In the rows, zero is written as 128.
Known rows:
didrak: 125 136 131 139 145 123 124 129 124 126 116 130 117 128 129 143 136 137
 117 122 130 136 137 125 130 133 90
levogri: 130 121 136 113 130 135 135 129 130 123 141 127 130 121 117 108 119 132
 125 140 133 125 129 126 133 106 130
renes: 129 140 125 136 137 113 132 131 120 126 129 128 117 131 132 140 136 127
 133 122 117 130 134 117 125 123 123
stoflodro: 119 132 126 139 138 127 127 125 124 134 116 123 115 144 116 144 134 130
 111 120 134 140 135 128 143 159 111
negir: 132 99 135 115 136 134 122 128 131 124 133 130 127 126 119 103 127 145
 118 147 137 126 146 133 132 102 106
klelom: 134 127 131 110 140 133 125 130 136 126 140 126 132 117 117 115 116 129
 131 154 122 122 130 123 120 98 113
metezo: 130 149 127 147 132 119 133 128 120 129 131 127 115 140 128 142 131 124
 133 124 124 132 131 117 123 125 134
stuvul: 131 104 123 117 101 134 120 122 129 136 133 127 146 145 128 105 123 119
 137 131 131 116 129 138 129 155 209
bebar: 129 98 138 116 129 116 139 134 132 121 140 130 120 114 118 114 120 121
 132 150 120 119 129 129 141 117 125
buflur: 128 115 132 147 122 127 125 130 129 128 118 130 121 130 128 126 125 118
 122 135 138 128 119 138 148 160 117
klukom: 133 127 124 130 128 126 125 132 124 124 130 130 134 128 136 119 132 121
 138 127 121 122 127 121 136 129 141
luskol: 131 138 116 138 128 125 131 123 131 138 126 123 113 144 125 151 130 126
 128 130 127 138 128 128 105 110 114
stulak: 125 115 130 114 108 133 120 127 133 129 132 131 153 125 134 113 121 121
 140 131 128 115 123 135 123 149 184
trikim: 124 140 126 135 137 118 135 132 126 127 129 128 121 129 131 148 135 128
 131 121 119 133 132 119 122 118 116
tremik: 124 145 126 142 132 121 136 130 125 128 131 127 118 136 127 150 132 124
 132 121 125 133 128 121 121 124 123
zubror: 123 126 119 126 112 132 131 122 126 128 141 128 133 132 135 133 131 139
 143 123 130 127 108 129 138 145 125
trigram: 128 120 132 114 108 137 121 126 132 130 127 130 152 120 135 109 119 122
 132 125 132 116 121 139 125 143 182
sadem: 131 123 125 111 110 136 112 123 138 136 128 129 151 123 134 119 114 123
 138 140 125 118 118 137 115 145 166
tigo: 126 116 135 122 112 139 109 125 131 130 122 132 149 128 130 110 118 131
 126 133 141 119 126 141 133 165 163

Facts:
tigo rosko:bromon gratrim:567 kleplus:d
fefor gratrim:909 kleplus:f
dritrupluk rosko:bebar seskil fluklin gratrim:909 kleplus:d
vumin rosko:niflor gratrim:280 kleplus:b
vakle gratrim:159 kleplus:a
ruzogras gratrim:280 kleplus:b
skamoklal gratrim:159 kleplus:e
klelom gratrim:159 kleplus:f
trazu rosko:mezim gratrim:280 kleplus:d
nuvemus gratrim:159 kleplus:a
noklel rosko:nevogros zeklo gratrim:909 kleplus:a
stuvul rosko:nevogros muklikli drage gratrim:567 kleplus:e
bebar gratrim:159 kleplus:b
vasuk gratrim:909 kleplus:d
breflubron gratrim:909 kleplus:c
litrabrer rosko:nuvemus gratrim:280 kleplus:f
skeko rosko:metrur gratrim:909 kleplus:b
negir gratrim:159 kleplus:d
tremik rosko:trikim gratrim:909 kleplus:b
brisa gratrim:159 kleplus:c
butrak rosko:flokekles gratrim:909 kleplus:a
metrur gratrim:909 kleplus:c
mezim gratrim:909 kleplus:b
lilak gratrim:909 kleplus:b
levogri gratrim:159 kleplus:a
klonave rosko:piplik gratrim:280 kleplus:d
plonenom rosko:dregro gratrim:909 kleplus:f
kufa gratrim:567 kleplus:c
veton rosko:mezim gratrim:567 kleplus:a
detredrum gratrim:159 kleplus:a
skuzo gratrim:280 kleplus:a
lisku rosko:kugri gratrim:280 kleplus:c
grefogri rosko:negir gratrim:909 kleplus:a
zubror rosko:tregal mezim gratrim:280 kleplus:b
plagre gratrim:280 kleplus:b
saflipor rosko:breflubron gratrim:909 kleplus:f
klugreba gratrim:280 kleplus:c
stopir gratrim:159 kleplus:a
seko gratrim:280 kleplus:d
trigram gratrim:567 kleplus:a
tuplugir gratrim:909 kleplus:d
teklol rosko:suples gratrim:909 kleplus:a
kletrul gratrim:159 kleplus:d
seskil gratrim:159 kleplus:e
tava gratrim:909 kleplus:d
ludris rosko:detredrum gratrim:567 kleplus:e
nabur gratrim:909 kleplus:d
kugri gratrim:567 kleplus:d
minomo gratrim:280 kleplus:c
flusis rosko:dosom gratrim:280 kleplus:e
debrum rosko:tuklun gratrim:909 kleplus:d
suples gratrim:567 kleplus:f
plose rosko:gedi gratrim:567 kleplus:d
tuklun gratrim:280 kleplus:d
bromon gratrim:159 kleplus:e
stulak gratrim:567 kleplus:b
flokekles gratrim:909 kleplus:d
metezo rosko:klelom tava gratrim:909 kleplus:e
bitri rosko:tuplugir farir gratrim:159 kleplus:c
kugo gratrim:909 kleplus:a
tregal gratrim:909 kleplus:f
flegom gratrim:159 kleplus:f
zoku rosko:nevogros skuzo gratrim:280 kleplus:d
zoste rosko:renes kugo gratrim:280 kleplus:f
muklikli gratrim:280 kleplus:e
stigodor gratrim:909 kleplus:f
drokel gratrim:909 kleplus:b
plebrer gratrim:159 kleplus:e
sadem gratrim:567 kleplus:f
ploram gratrim:909 kleplus:e
povik gratrim:567 kleplus:c
vunese gratrim:909 kleplus:c
zuskar gratrim:567 kleplus:c
klavi rosko:klugreba vakle gratrim:909 kleplus:d
klakes gratrim:909 kleplus:c
vefi rosko:didrak gratrim:280 kleplus:c
dregro gratrim:280 kleplus:c
bruletun gratrim:280 kleplus:a
luskol rosko:rabe klakes drage gratrim:909 kleplus:f
stoflodro rosko:muklikli skovar vakle gratrim:909 kleplus:d
klukom gratrim:280 kleplus:e
debu gratrim:909 kleplus:a
renes gratrim:909 kleplus:e
piplik gratrim:909 kleplus:b
gedi gratrim:567 kleplus:b
floru rosko:drokel gratrim:909 kleplus:c
tresto gratrim:909 kleplus:b
sovom gratrim:567 kleplus:e
notu rosko:skamoklal lilak gratrim:909 kleplus:b
rabe gratrim:909 kleplus:d
duva rosko:povik bebar gratrim:159 kleplus:b
zeplopul gratrim:159 kleplus:b
drage gratrim:567 kleplus:a
skovar gratrim:159 kleplus:a
drire gratrim:280 kleplus:e
dizi rosko:zuskar gratrim:909 kleplus:a
vabe rosko:klelom gratrim:909 kleplus:a
vutor rosko:zatestuk gratrim:909 kleplus:a
zatestuk gratrim:159 kleplus:a
farir gratrim:159 kleplus:b
fluklin gratrim:909 kleplus:e
vatal gratrim:280 kleplus:f
trikim gratrim:909 kleplus:b
didrak gratrim:909 kleplus:d
niflor gratrim:280 kleplus:a
vemus rosko:nevogros nabur gratrim:909 kleplus:d
zeklo gratrim:909 kleplus:a
dosom gratrim:909 kleplus:d
buflur rosko:ruzogras bebar gratrim:280 kleplus:d
rivak gratrim:567 kleplus:d
zunos rosko:nevogros stigodor negir klakes gratrim:280 kleplus:b
nevogros gratrim:567 kleplus:b
sudritru rosko:klukom stopir gratrim:909 kleplus:c

Rows:
No name comes twice in this set of rows, the named rows included.
128 112 127 134 121 120 133 134 131 126 126 130 128 123 134 128 130 112
 137 130 121 123 119 130 140 138 133 : ruzogras
130 107 134 116 105 128 122 127 135 130 120 132 143 113 134 109 119 116
 130 131 128 115 119 144 131 153 173 : povik
124 142 131 146 138 125 125 127 123 128 119 129 115 135 126 144 133 136
 117 124 135 137 133 126 130 136 98 : debrum
124 129 135 156 129 115 132 127 125 130 115 129 103 134 123 148 129 124
 117 130 136 135 125 132 138 151 99 : dritrupluk
129 120 131 114 108 138 119 124 133 130 125 131 152 119 133 108 119 124
 131 127 132 117 123 140 126 149 175 : kufa
127 109 139 126 120 122 142 130 131 125 144 127 120 127 114 115 114 120
 133 151 131 121 122 129 141 124 138 : duva
133 132 116 131 133 121 129 127 133 136 124 125 115 135 131 149 136 132
 129 130 119 136 135 128 101 101 103 : stigodor
131 125 122 131 134 122 134 128 127 128 119 127 116 129 132 137 142 134
 120 115 125 136 140 130 113 101 111 : klakes
129 147 120 133 136 122 129 127 130 134 124 125 116 130 129 153 129 127
 129 130 119 135 124 122 112 119 102 : fefor
131 116 129 115 106 128 117 126 128 131 133 131 149 128 134 106 121 122
 142 133 125 112 125 133 129 152 195 : sovom
126 112 135 119 114 137 108 124 131 130 121 133 150 124 132 110 121 133
 125 133 138 119 128 141 133 161 160 : rivak
132 116 134 117 130 127 132 128 125 124 148 128 127 128 117 106 120 130
 134 147 125 120 133 120 138 113 141 : plebrer

Now the same nodes, written a new way:
Known rows:
klakes: 134 144 125 119 110 124 124 129 119 128 129 140 111 122 120 133 122 121
 101 117 132 128 116 138 117 119
fefor: 137 135 127 123 115 128 143 114 119 122 137 132 147 150 135 125 124 127
 136 101 124 106 134 132 125 105
grefogri: 146 133 121 110 111 127 133 128 121 133 126 141 129 136 125 129 136 126
 132 87 124 103 128 142 124 112
nuvemus: 120 88 111 112 107 150 101 141 89 123 133 147 147 146 151 123 138 133
 133 100 120 103 126 120 90 120
skovar: 121 83 106 104 105 143 94 141 88 119 130 143 140 143 149 122 127 129 131
 98 113 102 133 125 89 117
stoflodro: 127 139 119 110 127 122 125 130 146 103 143 131 126 118 118 131 111 120
 117 128 128 129 127 136 121 107
muklikli: 126 110 118 107 119 148 123 137 108 108 93 129 131 125 145 148 92 119
 122 148 143 132 124 131 122 119
stulak: 133 146 150 103 104 135 137 114 122 115 137 125 115 122 128 138 139 112
 123 141 118 110 125 119 104 137
dizi: 142 133 124 112 117 127 133 128 116 128 134 138 130 145 125 130 144 131
 138 97 129 103 128 140 121 109
vatal: 127 104 132 121 122 152 136 126 105 127 97 134 150 143 159 135 107 134
 151 123 133 107 140 128 127 114
kugo: 140 132 126 114 113 126 131 125 108 131 134 137 132 154 122 129 141 129
 134 98 132 103 127 142 121 112
lisku: 121 116 137 120 129 150 120 141 109 124 99 140 113 116 146 145 118 138
 130 149 142 126 123 131 117 120
vutor: 142 133 125 113 116 126 133 127 115 128 134 137 129 146 125 131 144 130
 139 98 128 102 129 141 122 110
tregal: 137 135 124 127 109 130 138 110 118 121 142 138 145 154 142 124 127 113
 128 104 133 104 146 135 131 105
ploram: 136 148 118 117 115 133 136 128 128 102 138 130 134 132 128 136 123 117
 112 132 137 131 112 131 120 107
didrak: 123 145 127 120 123 127 131 127 137 111 146 134 137 134 116 127 118 118
 110 131 143 131 118 133 122 114
piplik: 131 143 136 115 121 128 138 112 117 122 125 131 122 135 119 142 140 107
 111 132 125 118 119 128 97 116
buflur: 116 108 136 128 131 153 127 136 140 104 100 137 132 116 145 139 102 132
 131 150 152 124 120 137 116 122
zeklo: 145 131 120 110 108 125 129 126 113 136 126 138 130 143 124 130 132 124
 129 88 128 104 129 144 123 115

Rows:
No name comes twice in this set of rows, the named rows included.
142 134 121 117 112 126 146 118 131 124 128 133 145 134 138 125 118 124
 133 89 113 105 136 134 126 105 : luskol
120 109 133 112 125 141 111 138 98 121 100 136 108 121 139 148 105 134
 125 149 140 126 132 134 117 119 : klugreba
135 147 118 118 113 132 135 127 124 103 139 130 135 138 125 135 123 116
 110 132 139 131 111 131 123 110 : renes
143 136 138 101 98 132 129 127 111 123 149 130 126 139 130 124 139 133
 145 106 127 97 133 136 127 133 : trigram
110 100 115 121 113 149 97 146 102 113 138 147 128 120 150 128 132 134
 109 130 124 125 115 114 86 121 : brisa
121 115 141 115 131 157 128 122 112 123 89 141 118 120 157 155 131 104
 129 157 135 115 140 127 107 119 : zubror
110 92 126 124 108 151 106 123 104 107 117 140 133 132 150 134 134 113
 107 133 121 109 109 118 58 128 : bebar
135 100 128 107 116 149 123 135 98 141 85 141 132 137 146 140 115 131
 145 112 137 105 135 138 124 124 : skuzo
117 90 112 123 109 152 113 131 102 115 136 141 164 144 164 117 122 132
 133 104 112 105 131 111 94 112 : flegom
111 102 115 120 116 151 99 148 107 110 137 148 127 116 153 129 134 135
 113 131 121 124 113 112 85 118 : bitri

Now the same nodes, written a new way:
Known rows:
noklel: 140 146 124 109 133 106 107 136 103 144 112 143 145 102 112 115 95 145
 136 109 62 137 148 118 144 106
detredrum: 144 76 140 143 102 133 132 155 130 137 116 115 130 136 104 104 113 82
 109 139 172 129 126 132 148 141
ludris: 142 106 127 94 102 99 151 169 114 118 142 95 98 140 132 125 110 97 138
 122 117 98 147 130 134 132
klavi: 122 157 126 127 114 88 99 152 108 147 120 141 128 84 113 124 109 139 145
 86 92 122 187 112 114 106
vakle: 127 79 139 158 77 111 135 151 126 134 113 112 132 121 126 107 134 73 112
 126 177 132 184 123 153 139
fefor: 175 150 125 128 159 145 111 153 120 110 118 161 138 89 104 123 77 163
 151 112 77 111 191 101 130 93
plonenom: 172 153 128 119 156 149 108 152 119 115 113 160 135 89 100 123 76 165
 150 111 78 112 188 98 127 95
litrabrer: 150 104 139 133 154 178 160 142 127 108 98 122 95 128 131 114 93 154 133
 168 168 121 179 89 105 141
levogri: 141 76 142 134 97 132 126 151 124 140 110 115 129 137 104 105 111 84 114
 138 173 133 126 129 145 142
ruzogras: 142 100 124 145 127 125 164 153 135 119 102 97 103 146 159 136 92 108
 107 189 138 113 122 139 100 129
skamoklal: 137 85 150 133 101 113 142 158 133 128 121 116 127 150 116 115 116 89 95
 129 176 116 101 135 138 146
luskol: 168 150 138 109 146 139 115 129 104 109 103 160 149 88 119 121 83 174
 153 106 74 128 200 87 142 102
tregal: 176 149 101 145 171 158 105 136 109 90 136 164 156 87 109 114 79 157 145
 113 79 111 179 107 125 99
negir: 152 72 149 147 116 125 143 133 127 126 125 115 141 137 116 110 117 109
 119 137 174 141 115 129 173 153
bitri: 168 83 179 120 110 138 150 141 119 112 119 136 121 137 114 107 117 119
 128 111 190 124 124 94 113 159
vatal: 154 102 138 144 162 176 162 144 129 106 103 122 99 127 137 116 94 152
 133 169 166 119 178 95 111 139
butrak: 140 151 115 116 137 110 96 158 115 153 118 143 131 101 95 117 89 136 135
 110 70 124 141 127 122 99
dosom: 151 150 117 140 155 106 102 161 125 146 140 139 134 98 93 124 92 150 141
 103 81 116 135 135 127 103
rivak: 157 100 120 119 116 116 140 165 117 125 150 92 102 121 119 122 112 109
 161 131 120 107 167 129 148 133

Rows:
No name comes twice in this set of rows, the named rows included.
165 150 123 138 134 78 110 160 129 130 133 130 139 106 125 147 83 136
 138 122 67 103 105 150 112 95 : fluklin
146 148 115 126 140 110 100 159 118 149 122 139 135 101 95 119 90 135
 134 112 68 122 140 132 126 98 : debu
158 99 117 126 122 117 143 169 121 125 155 94 104 123 119 122 111 106
 158 130 119 105 166 135 152 132 : kugri
160 80 151 148 88 102 136 154 135 119 120 106 135 138 131 131 105 82 116
 149 175 114 93 145 132 141 : seskil
143 100 137 145 132 125 142 142 119 137 107 93 94 127 138 132 96 131 148
 179 175 127 119 127 86 147 : buflur
135 157 124 119 136 90 115 161 123 138 130 139 132 113 110 129 96 142
 119 99 76 109 116 132 115 103 : ploram
177 78 154 145 126 170 144 152 142 104 108 136 131 126 104 109 99 114
 125 138 179 119 171 106 157 137 : klelom
155 101 158 145 160 142 182 139 127 115 125 119 90 138 145 116 118 156
 131 143 169 118 136 96 85 158 : minomo
120 106 135 143 145 122 172 157 137 133 119 101 89 152 138 121 113 129
 101 158 162 114 107 129 100 147 : klukom
126 96 126 143 143 140 155 151 123 144 109 102 91 141 126 112 109 125
 115 168 155 130 133 126 106 143 : bruletun
155 95 115 119 108 106 174 151 124 98 136 95 129 143 160 124 118 95 123
 140 76 110 180 130 188 120 : nevogros
107 106 134 155 128 101 182 143 127 124 115 99 99 142 166 123 131 129
 102 145 157 122 154 121 117 149 : muklikli
133 161 131 101 135 92 109 166 119 146 119 142 125 115 101 125 91 146
 119 100 77 108 108 127 110 102 : metezo
146 106 114 99 100 115 151 172 120 110 130 96 109 141 140 124 105 86 124
 137 94 99 170 131 149 117 : stulak

